Below are the code and all the weights of a small trained network. Each question names an input and a class and asks about switching units off, where a switched-off unit gives its printed mean instead of its output.

import numpy as np


def w(rows, s, z=0):
    codes = np.array(rows[::2]) - 128.0
    scale = np.full(codes.shape[1], s)
    scale[-1] = z or s
    return codes * scale


def f(y):
    return np.maximum(y, 0)


def log_softmax(a):
    a = a - a.max(-1, keepdims=True)
    return a - np.log(np.exp(a).sum(-1, keepdims=True))


def net(x, mask):
    res = np.array(x, float).reshape(1, 2) / 4 @ E
    y = f(res @ A[0][:, :-1].T + A[0][:, -1])
    res = res + np.where(mask, y, B[0][:, -1]) @ B[0][:, :-1]
    return log_softmax(res[-1] @ U[:, :-1].T + U[:, -1])


A, B = {}, {}
E = w([
[218,219,36,190],'x0',
[91,154,255,238],'x1',
],0.0092)
A[0] = w([
[169,163,53,183,254],'N0',
[69,111,205,210,226],'N1',
[110,10,136,63,240],'N2',
[202,126,92,113,225],'N3',
[128,123,86,12,152],'N4',
[168,66,115,79,129],'N5',
],0.013,0.0049)
B[0] = w([
[193,181,159,131,238],'N0',
[69,45,237,30,249],'N1',
[41,157,82,2,244],'N2',
[188,191,69,139,209],'N3',
[59,135,59,219,232],'N4',
[82,79,70,172,185],'N5',
],0.011,0.013)
U = w([
[161,99,129,88,61],'0',
[145,163,84,181,95],'1',
[118,87,149,206,5],'2',
[54,188,83,94,106],'3',
[244,216,169,124,210],'4',
[88,63,226,67,204],'5',
[181,50,121,122,3],'6',
],0.011,0.0052)

Each question gives the input, the list of numbers given to net, and the class t.
The units are the neurons (one row each of A and B). Each row of codes is followed by its name. A weight is (code - 128) times the scale printed after its matrix; where a second scale follows, it is the last column's (A, B and U).
mask holds one flag per neuron, in row order. A switched-off neuron (its flag False) gives its mean, the last column of its row in B, instead of its output. The means were averaged over made-up inputs and are rounded, as every weight is.
A unit's drop is (log p(t) with every unit on - log p(t) with that unit switched off) / (log p(t) with every unit on - log p(t) with every unit switched off).
The circuit of an input: a set's keep is (log p(t) with only the set's units on - log p(t) with every unit switched off) / (log p(t) with every unit on - log p(t) with every unit switched off). Starting from all 6 units, units are removed one at a time, each time the one whose removal leaves the highest keep (on an exact tie, the one counted first), for as long as the keep stays at least 0.8.
circuit, biggest first: the units of the circuit, biggest drop first
top k neurons: the k neurons with the biggest drops, biggest first
drop when u is switched off: that unit's drop, to one decimal
input [1,2], class 5: circuit, biggest first	N4
input [8,8], class 4: top 2 neurons	N0, N2
input [2,-3], class 1: circuit, biggest first	N1, N2
input [6,-7], class 1: top 2 neurons	N4, N5
input [0,0], class 0: top 3 neurons	N1, N4, N2
input [-4,-2], class 3: top 2 neurons	N1, N2
input [8,-7], class 4: top 2 neurons	N0, N3
input [4,-5], class 1: top 2 neurons	N4, N1
input [2,-2], class 4: drop when N2 is switched off	0.2
input [4,8], class 5: drop when N1 is switched off	0.5
input [-5,-2], class 3: drop when N2 is switched off	0.2
